Each row has two labels, one from each of two sets.
[-22   1   1  10  -7  -9   8  -2   8  11  13  -3   0 -16  38 -13  -3   3
  -8   5 -31   6   2   0  10 -12  -9   5   7 -15   9   8  21   3   9]
riv pozul
[-35  -1   7   1   7 -15  40 -11   4  13  -8  -6 -13 -18  33 -12   0  -6
 -10  20  -4  -2 -25  23  12   0  -7  23  -6  -7  19  18  44   0   9]
mamiz pozul
[-42 -21  23 -12  -1  16  21  -9   8  14 -18   8  17 -11  38  -3  -3  -6
  -3  11 -77  12   5   7   2 -13  -9  -2   8  -9  14   8  39  -2 -13]
mamiz Gile
[-72  -8   0   5  -6   4  24  -4  -1  21  10 -11   1  -5  32   3   3  19
 -15   9 -20   7   2   4   5  -8 -20  14   5 -17  -6   1  23  -6 -21]
mamiz pozul
[-69  -2  -2 -12  -3   8  33 -12 -20  33   7  -7  -2  -9  31  -7  -5  10
  -6  27 -40   4  -3   7   0 -12 -13   9   3 -14  -4  18  21  -1  26]
mamiz pozul
[-74  21   1   4  -8 -25   1  -9   8  27   8  -5   5 -17  20 -12  -3  -3
  -4  34  17  -7  -7   0  21 -11   2  10   2 -16   5  -6  10   2  10]
riv pozul
[-50   7   5  -9  -2  -5   4  -1   2   9 -10   5   6  -5  25  -7 -14   7
  -6  11 -34  -8   3   5  15 -18 -16   3   4   3  -3  10  19   4  18]
riv pozul
[-69   9   7  -6  -9 -25 -23   1  21   8  -3   5  18 -19  54 -15  -4   3
 -11  27 -53  -3   6   0  25 -20   9   0   9 -13  -4  -5  -3   4  26]
mamiz pozul
[-56  10  -4 -14   2 -16  -3  -5  -9  27  -1   0   1  -1  35 -13  -6 -14
 -10  41 -48   3  -1  -5   8 -14  -6   1   8 -22  -3   7  16   3  38]
mamiz pozul
[-19   4  11 -18   0  -7  -4  -4   9  13 -17  17  17   8  21  -7  -1  -8
  -3  19 -56   4  -3   1   6  -8   0  -2  16 -12   9  10  21  -2   4]
riv Gile
[-53   3  -1 -15  -3 -25 -11   0  29   5  -1   4   3   9  43 -16  -8 -25
 -14  29 -52  -8  -1  -1  11  -6  -8  13   8 -22   4  10  11   8  15]
mamiz pozul
[-46   0  16 -10   1 -19  12  -8  12  -2 -13   4  15   8   9 -13 -11 -23
  -5  22 -36  -1  -5   9  13  -8  15  13   3 -16   6  23  44   8   1]
mamiz pozul
[-16   2  22 -19   0 -10 -15  -3  12  -1 -21  12   8  20  35  11   7  11
  -3  14 -52   4 -15   8  17  -5  28  16   5  -3  15  -9  20  -8  -1]
mamiz Gile
[-79 -17  12 -14   6  10  56 -12   5   8  -2  -5   6 -14  28 -12  -3   4
  -7  -8 -39  -1 -19  26   5 -14   0  26   0 -10  -2  38  48  -4 -24]
mamiz pozul
[-52   0   1  -3  -4 -18  12  -5   9   6   5  -8   3 -25  34 -23  -8  -8
  -6  16 -34  -2   3   4  11 -14  -4  -2  10  -8   0   9  30  10  26]
riv pozul
[-34 -26   5  -6   9   5  32 -19   3  12  -3  -1  -4 -16  47 -12  -5  -4
   0   2 -76   8  -1   6 -10  -7 -16  -8   6 -11  10  28  28  -1 -11]
mamiz Gile
[-57  -5  21 -16 -10 -17 -12   5   3  16 -17  12  18  18  13 -10  -9 -12
 -17  34 -68  11  18  -2   1 -24   2  20  10  -8 -14  -6  22   3  18]
mamiz pozul
[-100   22  -14   14   -1  -28   16  -16   11   38   28  -26  -11    4
   44   -2   -5  -20  -13   63   10  -13  -14    3   15   -6  -26   37
    8  -41    9    6   28    0    1]
riv pozul
[-107    1   12  -13  -13   -8   20  -10   16   10  -20    1   22   13
   29    8   -9    4  -19   36  -40   -3   -7   14   23  -14   -8   28
   -3  -16    0   20   43  -16  -40]
mamiz pozul
[-95  14  -8   8  -4  -9  30 -14   8  16   4  -8  22 -16  15   0 -11 -12
 -10  36  -2 -18  -2  11  14  -4 -21  15  -3 -18  10  38  37  -3 -28]
riv pozul
[ -7 -18  32 -11  -1 -20 -20  -2  14   6 -17  12   8   6  26 -11  -5 -10
 -12  25 -57  21  14  -1   1 -20   9  17  12 -13  10 -23  41  14  14]
mamiz Gile
[-57 -13   5  -7   2 -19  18  -7  -5  16   3  -5  -4   0  26 -14  -6 -11
 -12  28 -40   6   7   5  -3 -18  -9  24  11 -16  -5   1  42   9  16]
mamiz pozul
[-62  -5  20 -14   1 -16   9 -11  10  24  -2   1  -8  -2  45 -14   6  -2
 -15  17 -39  14 -15  11  13 -14  16  35  -9 -21   2  -8  45   0  19]
mamiz pozul
[-13  26  -1  17  -6 -27 -13   5  18  16  14   1  -1  -8   3 -14  10 -15
  -3  33  47   3  -5  -7   0  -2  -2   1   2 -21  21 -35  10  -2   0]
mamiz pozul
[-48  -5  22  -3   3 -26   1  -1  56   7   5  -8  12  -5  10 -24  -7 -30
 -20  -8 -10  -3  -3  17   3  -6  22  40   6 -17  -5 -12  49   9 -14]
mamiz pozul
[-55  -8  12  -7   0  -8   9  -8  16   8   1 -11  -3   9  16   2  -4   0
 -13  10 -10  -5 -14  17   7  -3   1  40   5 -19  -4   0  30  -1 -18]
mamiz pozul
[-81   6  16  -8  -5 -16  12 -14 -20  36  -5  -4  -7   4  30  -7  -4  -2
  -9  59 -30   9  -4   6   8 -22  -7  24  15 -28  10  -9  33  -2  15]
mamiz pozul
[-29   2  -8   9  -2  -1  19  -1 -13   6   4  -3   1 -29  11 -14 -12   8
  -3   8  -4   8  26  -3   2 -16 -20 -11   3  -7  -8  15  14   6  13]
riv pozul
[-62  -4  -2   3   1 -23  17  -1  27   6   0 -16   3 -15  23 -21 -15 -18
 -21  13 -19  -8   7   7   9 -13  -5  26   6 -14 -10  19  48  14   0]
mamiz pozul
[-22 -15  17   3   0  -3   2   1  16   6  -6   0   3  -9  23  -8   1   5
 -15   9  -5  17  16   3   1 -21  -6  25   0 -10  10 -26  34   2 -18]
mamiz pozul
[-23 -16  18 -24   1 -13   3  -6   2   9 -14   6  -5  12  26  -8  -4 -13
  -5  27 -66   6  -1   6  -2 -12   4  23   8 -13   7 -11  28   1  18]
mamiz Gile
[-54   2  -3  -9  -3  10  40 -16 -25  29   6 -20 -19   2  23   7   5  18
  -4  20  -9   2 -23  12   8  11 -14  25  -1 -13   7   7   7 -12   1]
mamiz pozul
[ -82  -16   28  -46   -2   -3    2  -11   -4   31  -25    8    8   22
   38   -3    2   -6  -11   45 -104   15   -9   11    2  -22    9   22
    8  -23    7  -17   29   -6    7]
mamiz pozul
[-31 -15  15 -24   2   3   6  -7  10   8 -20  13  20  15  32   9  -9  -4
  -8   7 -92  11  -8   8   3  -5   5   8   5 -11  16   4  29  -5 -19]
mamiz Gile
[-47  10   8   8  -7  -3  -1  -4   9  13   3   4   8  -9  49   4   2  26
 -16  22 -21   7  -3   2  25 -16 -12  11   4 -16   3  -5  13   1  -9]
mamiz pozul
[-85   1  10  -8  -6 -23  11  -8   4  35   1   0   3   0  23 -11 -13 -19
 -13  32 -30  -1   0   5   2 -12   0  24   6 -26  -6  12  39   3  16]
mamiz pozul
[-42   3   8  -5   0  -5  21  -1  -1   9  -7   5  16 -17  13  -4  -7  -1
  -8   6 -22   1   2   5   0 -12  -1  13   3  -9  -5  15  18   1 -11]
mamiz pozul
[-43 -12  17 -23   3   4  16  -9  -5  21 -19  11   3   1  43   1   3  -1
  -4  13 -86   8 -13  10   6  -9  16   5   6 -15  21  12  34  -3   7]
mamiz Gile
[-23  13  17 -18  -4 -11 -12  -5   4   2 -20  15  16  10  41   0   0   2
  -1  30 -66   4  -1   1  16 -13   9  -3   5 -15  17   2   5  -1  12]
mamiz Gile
[-73 -23  24  -1 -10   3  16  -3  -4  17 -24   0   4 -42  27 -24  -3  10
  -7  18 -10  17  15  13  10 -27  -5 -16   5  -2   1 -24   2  -1   9]
riv pozul
[-78  -9  19 -19  -7  -9  19  -8  -9  15 -22   1  -2  29  10   8  -8   4
 -15  40 -44   6  -5  11  16 -11   0  40   4 -10  -9  17  46   1  -9]
mamiz pozul
[-57   2  17  -6  -2 -13   9 -10   5  17 -10   2  11  -1  18  -4  -5  -7
 -11  30 -26   9 -13  -7  11 -16   6  27   2 -13   7  -6  35  -6  -9]
mamiz pozul
[-13  14  16  -8  -2 -12   3  -8   4   7 -21   8  11  -7  29 -10  -6   4
  -6  31 -42  20   9  -4   6 -19  12   3  12 -15  17  -9  25   8   7]
mamiz Gile
[-65  -4  11 -14  -5  11  30 -10 -18  24  -3  -3 -19   3   4   2   2  13
  -3  17 -19   4 -16  11   6  -3   8  19  -1  -7   0  16  20 -12  -9]
mamiz pozul
[-85   9  15  -8  -6 -22  10 -10  18  12  -3  -7  17  -7  25 -21 -12 -13
 -15  26 -11  16 -11  20  14 -14  13  25   7 -12  -1  -8  33   3   3]
mamiz pozul
[-49  -3   1  -2  -1 -13  17  -1   4   3  -9   0  -8  -5  28  -9  -6  -1
 -28  32 -15   9  21   6  14 -20 -26  25   1  -8  -1   0  43   9   5]
mamiz pozul
[-17 -13   5  -1   4  -4  17   6 -14  11  -3   6   0 -16   9 -18  -4  -3
  -4  12 -32   9  25  -5   2 -17 -13  -3   2 -10  -1  12  21   6  21]
riv pozul
[-26  -8  16  -3   2   0  32  -8 -18  18 -11   3   3 -32   8 -18  -2   9
  -3   0  -1  12  -2  10   4 -12  13   4   4  -1   3  18  28   2  16]
mamiz pozul
[-28 -12   4 -15 -11   6  10   2 -14   3 -14   9  -2  12  12   4  -2  12
 -11   7 -44   8   4   2   6  -7  -3   9   2   3  -4   8  12  -4  11]
mamiz pozul
[ -1  -2   3 -11   6 -15 -12   9   2  -3  -6   0  -6  25   7   1  -2 -21
  -5  26 -50   9  -1  -4  -8  -1 -14  14  -1 -13   3  -8  21  -1   9]
riv Gile
[-56   4  14  -4  -9 -12  -6  -4   8  14  -5   0  -3  19  13   9   0   1
 -13  10  -6   3  -1   2   3  -8 -25  30   6 -10   2 -27  25  -1 -17]
mamiz pozul
[-72  -7  14 -24   4  -6  22  -4 -32  37 -10   8 -10  -3  50 -22  -2  16
 -13  26 -92  -1 -13  10  25 -19  24   9   8 -14  -1  37  32  -5  55]
mamiz pozul
[-11   5  14 -11  -2   1 -11  -5   4   4 -15  14  19   8  32   3  -2   8
   2  25 -49   9  -3   6  15 -13   5  -6   3 -10  16  -5   5  -2   0]
mamiz Gile

Each row has two labels, one from each of two sets.
[-30  17   6   9  -6 -13 -32 -12 -34  -2  16 -41 -21  13  22  10 -10 -19
  52   2 -11 -10 -17   3  -7   0 -44   7  -4  43  -5   2  -6 -29  34]
A [50]
[-23 -22 -16  21 -18 -39 -65  -5 -17 -17  26 -30   1  26  17   4 -23  13
  18   2   2  -6  10   9 -21  10 -83  14  -2  29 -22  10 -10 -11 -20]
L [50]
[-20 -16   2  10 -16 -19 -36   6  -7  -3  13 -54   1   5  20   7  -5   4
  16 -13  -4  -7  -1  17   0   0 -59   5  -5   8 -50   3  -9 -16   4]
L [39]
[-19  -8  -4   9  -5 -18 -26  -4 -18 -14  31 -24  -7  11   1   5 -30 -39
  23  -1  -4   5  -6   1 -16  -6 -60   3   2  -4 -13  11  -5  -9 -15]
W [50]
[-42 -12   8  13 -27 -14 -36  -5 -42  -6  18 -25 -17  22  13  19 -10 -17
  60 -23 -17   9 -24   2 -16  19 -53   8  -6  58 -15   6 -61 -38 -15]
A [39]
[-21 -28   4   4 -16 -25 -23  13  -4  -2  16 -26 -13  23  11  14  -7 -15
  27 -10 -15   7   7  -1 -17   8 -54   8  -3  38  -3  16 -21 -10 -76]
W [39]
[-49 -18   6  13  -9  -1 -23  -7 -26  44   9 -48 -13  13  23   9 -29 -15
  42 -18   4  13 -17  30 -14 -25 -52   9  -8  27 -22   3  -5 -45  33]
A [50]
[-20 -24   3  20 -27 -11 -24 -12 -14  15  20 -58 -10  28   6  21 -11 -17
  23  -4  -4   9 -19   3 -55  -9 -62   4   5  16   5   7 -19 -24 -33]
W [50]
[-28 -28  -3  16 -24 -31 -34 -19 -25  11   7 -54 -11  36   4  25  -1 -10
  20  -2  -9   1 -23  -5 -18  12 -67  -5   1  50   9   2 -46 -11 -37]
W [50]
[-30  -5   7  10 -13   9 -22  -5 -29   2  -1 -43 -11  18  -2   2  -6 -13
  28 -44 -12  38 -13   5  -7   0 -42 -14   4  28 -11   4  -1 -13  18]
A [39]
[-34  12  -5  21  -2   6 -29  -5 -27  12  22 -36 -21  28  28  12  -8 -37
  38  -5  15 -11  -9  13 -13 -15 -45   2   4  31  -7  11  12 -28  43]
A [50]
[-17  -1   5  23  -1  -2 -28 -12  -9  14   7 -26  22  -2  18  -4  -2 -20
  26 -20  -8  -1  25   7  -6  -7 -47   9  -1  10  -7   9 -16 -36  23]
A [50]
[-28 -15  20   2  -7 -15 -31  22 -31   6  18 -19 -11  17   6   3   5  -8
  29 -17   6   8 -12  13   4   5 -69   9  -5  26 -20  10 -14 -20  -5]
L [50]
[-21 -10   8  11   0   1 -17  -3 -19  11   8 -30 -18   6  40  14 -13 -14
  40 -17  -2  11  -9   5 -20 -13 -24  16 -18  24   0  12 -27 -17  -5]
A [39]
[-14 -15  16   8  -2 -14 -33 -24 -23  10  10 -44 -12  36   5  18  -5 -25
  23  -6  -9  -3 -18   0 -13  11 -52  -6  -9  34  -4  14 -18 -20 -14]
W [39]
[-10  -6  10  13 -12 -19 -17   4  -6   3   8 -79   0  23   0  20 -12  -8
  25   1  -1  11  -9   3  -9  -8 -57   5 -12  24  23  13 -11  -7 -16]
W [39]
[  0  -2  21  12 -25 -13 -17 -13 -35 -15  16 -39 -25   9  14  10   2 -21
  33  -9  -8   2 -34   4 -16 -11 -34   5   8  37 -15  -4 -20 -21  15]
A [50]
